Here is a tiny trained network, its code and every weight. The questions are about switching its units off for an input and a class, where a switched-off unit gives its printed mean instead of its output.

import numpy as np


def w(rows, s, z=0):
    codes = np.array(rows[::2]) - 128.0
    scale = np.full(codes.shape[1], s)
    scale[-1] = z or s
    return codes * scale


def norm(h):
    return h / np.sqrt((h * h).mean(-1, keepdims=True) + 1e-5)


def f(y):
    return np.maximum(y, 0)


def log_softmax(a):
    a = a - a.max(-1, keepdims=True)
    return a - np.log(np.exp(a).sum(-1, keepdims=True))


def net(x, mask):
    res = np.array(x, float).reshape(1, 8) / 4 @ E
    u = 0
    for l in range(3):
        y = f(norm(res) @ A[l][:, :-1].T + A[l][:, -1])
        res = res + np.where(mask[u : u + 5], y, B[l][:, -1]) @ B[l][:, :-1]
        u += 5
    return log_softmax(norm(res)[-1] @ U[:, :-1].T + U[:, -1])


A, B = {}, {}
E = w([
[30,80,114,128,108,73,135],'x0',
[148,120,164,171,128,53,65],'x1',
[214,149,60,52,96,131,124],'x2',
[160,240,107,57,122,75,205],'x3',
[150,156,41,131,109,162,148],'x4',
[89,135,159,203,28,140,78],'x5',
[116,96,93,35,81,147,1],'x6',
[150,52,151,112,69,59,163],'x7',
],0.0046)
A[0] = w([
[89,65,150,83,161,95,168,24],'L0N1',
[162,98,195,143,197,152,170,53],'L0N2',
[131,97,141,165,163,223,92,5],'L0N3',
[149,32,139,210,75,94,112,28],'L0N4',
[156,161,255,200,88,160,114,128],'L0N5',
],0.0067,0.0031)
B[0] = w([
[145,138,181,169,110,143,144,160],'L0N1',
[119,52,167,152,91,95,170,190],'L0N2',
[138,101,195,109,133,105,174,179],'L0N3',
[174,68,189,255,121,171,123,213],'L0N4',
[107,196,93,184,43,163,161,255],'L0N5',
],0.0079,0.0039)
A[1] = w([
[66,112,79,154,132,159,161,3],'L1N1',
[31,116,119,169,195,150,92,170],'L1N2',
[129,127,45,119,165,196,159,30],'L1N3',
[143,106,44,138,104,116,164,178],'L1N4',
[73,141,154,124,124,1,154,157],'L1N5',
],0.0086,0.0039)
B[1] = w([
[216,124,116,94,197,103,34,151],'L1N1',
[153,102,198,130,188,132,1,246],'L1N2',
[177,187,51,172,41,211,200,199],'L1N3',
[86,127,160,123,240,185,126,237],'L1N4',
[186,105,223,118,110,79,161,252],'L1N5',
],0.0074,0.0034)
A[2] = w([
[62,49,112,33,78,133,95,240],'L2N1',
[120,132,160,120,105,71,207,89],'L2N2',
[154,126,86,67,182,175,158,254],'L2N3',
[70,113,96,96,101,151,43,59],'L2N4',
[254,110,138,70,118,135,57,93],'L2N5',
],0.007,0.0029)
B[2] = w([
[23,137,118,118,129,125,255,194],'L2N1',
[112,72,111,107,178,1,153,198],'L2N2',
[188,177,175,168,116,165,32,255],'L2N3',
[24,43,122,57,174,95,135,161],'L2N4',
[187,122,46,36,192,42,100,226],'L2N5',
],0.0069,0.004)
U = w([
[85,90,213,229,118,151,110,145],'0',
[111,85,174,110,123,49,226,132],'1',
[136,204,39,124,95,227,168,130],'2',
[7,70,101,61,146,122,87,121],'3',
[127,178,99,163,56,81,170,101],'4',
[178,154,120,42,182,109,74,142],'5',
[95,118,49,150,114,113,142,3],'6',
[192,92,104,172,112,171,85,122],'7',
],0.019,0.03)

Each question gives the input, the list of numbers given to net, and the class t.
The units are the neurons (one row each of A and B). Each row of codes is followed by its name. A weight is (code - 128) times the scale printed after its matrix; where a second scale follows, it is the last column's (A, B and U).
mask holds one flag per neuron, layer by layer. A switched-off neuron (its flag False) gives its mean, the last column of its row in B, instead of its output. The means were averaged over made-up inputs and are rounded, as every weight is.
A unit's drop is (log p(t) with every unit on - log p(t) with that unit switched off) / (log p(t) with every unit on - log p(t) with every unit switched off).
The circuit of an input: a set's keep is (log p(t) with only the set's units on - log p(t) with every unit switched off) / (log p(t) with every unit on - log p(t) with every unit switched off). Starting from the 12 units with the biggest drops (on a tie, the unit counted first), units are removed one at a time, each time the one whose removal leaves the highest keep (on an exact tie, the one counted first), for as long as the keep stays at least 0.8.
units of the circuit, in order: the units of the circuit, biggest drop first
unit that matters most: the unit with the biggest drop
top k neurons: the k neurons with the biggest drops, biggest first
top k neurons in layer l: the k neurons of layer l with the biggest drops, biggest first
drop when u is switched off: that unit's drop, to one decimal
input [-8,0,-8,1,-3,-2,-4,-1], class 1: top neuron in layer 0	L0N2
input [-2,-7,0,-2,1,1,7,0], class 3: top 3 neurons	L2N4, L0N5, L2N1
input [-1,-7,6,-3,-5,-3,8,3], class 3: top 3 neurons	L2N1, L2N4, L1N5
input [2,-7,-4,-5,4,7,4,-8], class 3: units of the circuit, in order	L2N4, L0N4
input [-6,-3,-6,0,8,0,-6,-1], class 2: top 2 neurons	L0N4, L1N5
input [6,-7,3,-6,1,-4,-8,-8], class 7: top 3 neurons in layer 1	L1N1, L1N3, L1N2
input [5,3,8,6,3,7,8,5], class 3: units of the circuit, in order	L2N4, L1N4
input [7,-8,5,6,8,-2,-4,6], class 2: units of the circuit, in order	L1N4, L2N3
input [8,-6,-4,0,-6,-5,2,-6], class 5: top 2 neurons in layer 1	L1N2, L1N1
input [-7,7,0,4,-5,2,-2,-6], class 2: top 2 neurons	L0N5, L1N5
input [-8,7,-6,8,-4,8,-1,-2], class 4: top 2 neurons in layer 0	L0N5, L0N4
input [6,-2,-2,6,-7,-2,7,-1], class 1: top 2 neurons	L1N5, L2N1
input [-2,5,5,3,-2,6,1,-3], class 2: top 2 neurons in layer 1	L1N2, L1N5
input [2,-1,3,2,-7,-2,5,3], class 1: units of the circuit, in order	L2N1
input [-2,8,-5,6,-3,-1,-6,-3], class 1: top 2 neurons in layer 2	L2N2, L2N3
input [4,-7,4,2,0,-8,8,-4], class 2: top 2 neurons in layer 1	L1N3, L1N2
input [5,1,6,2,6,5,-4,3], class 1: top 2 neurons in layer 1	L1N5, L1N2
input [-1,-7,-3,7,2,8,8,0], class 3: drop when L1N3 is switched off	0.1
input [-4,5,0,0,7,3,-6,-4], class 2: drop when L0N4 is switched off	0.1
input [-7,0,-5,4,4,7,-3,2], class 2: unit that matters most	L0N5
input [4,8,2,-6,6,2,5,-7], class 3: drop when L2N4 is switched off	0.2
